Below are the code and all the weights of a small trained network. Each question names an input and a class and asks about switching units off, where a switched-off unit gives its printed mean instead of its output.

import numpy as np


def w(rows, s, z=0):
    codes = np.array(rows[::2]) - 128.0
    scale = np.full(codes.shape[1], s)
    scale[-1] = z or s
    return codes * scale


def f(y):
    return np.maximum(y, 0)


def log_softmax(a):
    a = a - a.max(-1, keepdims=True)
    return a - np.log(np.exp(a).sum(-1, keepdims=True))


def net(x, mask):
    res = np.array(x, float).reshape(1, 2) / 4 @ E
    y = f(res @ A[0][:, :-1].T + A[0][:, -1])
    res = res + np.where(mask, y, B[0][:, -1]) @ B[0][:, :-1]
    return log_softmax(res[-1] @ U[:, :-1].T + U[:, -1])


A, B = {}, {}
E = w([
[2,87,118,24],'x0',
[67,51,66,196],'x1',
],0.01)
A[0] = w([
[184,200,174,235,205],'N1',
[101,68,17,158,254],'N2',
[116,155,132,1,200],'N3',
[180,182,227,89,197],'N4',
[5,50,4,125,201],'N5',
[112,156,142,20,224],'N6',
],0.0084,0.0044)
B[0] = w([
[223,96,71,127,205],'N1',
[119,1,222,194,210],'N2',
[103,151,208,110,214],'N3',
[143,225,84,69,203],'N4',
[119,78,208,48,248],'N5',
[108,154,199,66,212],'N6',
],0.0086,0.012)
U = w([
[157,60,85,210,169],'0',
[83,119,52,127,2],'1',
[59,143,77,154,9],'2',
[173,143,8,103,175],'3',
[72,137,60,148,13],'4',
[99,248,152,112,171],'5',
[77,52,188,114,142],'6',
],0.011,0.006)

Each question gives the input, the list of numbers given to net, and the class t.
The units are the neurons (one row each of A and B). Each row of codes is followed by its name. A weight is (code - 128) times the scale printed after its matrix; where a second scale follows, it is the last column's (A, B and U).
mask holds one flag per neuron, in row order. A switched-off neuron (its flag False) gives its mean, the last column of its row in B, instead of its output. The means were averaged over made-up inputs and are rounded, as every weight is.
A unit's drop is (log p(t) with every unit on - log p(t) with that unit switched off) / (log p(t) with every unit on - log p(t) with every unit switched off).
The circuit of an input: a set's keep is (log p(t) with only the set's units on - log p(t) with every unit switched off) / (log p(t) with every unit on - log p(t) with every unit switched off). Starting from all 6 units, units are removed one at a time, each time the one whose removal leaves the highest keep (on an exact tie, the one counted first), for as long as the keep stays at least 0.8.
units of the circuit, in order: the units of the circuit, biggest drop first
k most important neurons: the k neurons with the biggest drops, biggest first
drop of u: that unit's drop, to one decimal
input [-4,-6], class 3: units of the circuit, in order -> [N1; N5]
input [5,-3], class 5: units of the circuit, in order -> [N2]
input [-5,-1], class 3: units of the circuit, in order -> [N2; N1]
input [-4,6], class 0: units of the circuit, in order -> [N6; N3]
input [-6,0], class 3: units of the circuit, in order -> [N2; N1]
input [-3,6], class 0: 2 most important neurons -> [N6; N3]
input [-5,1], class 0: 2 most important neurons -> [N4; N6]
input [4,-4], class 5: drop of N2 -> 0.2
input [-3,-4], class 3: drop of N5 -> 0.1
input [1,-1], class 5: drop of N3 -> 0.0
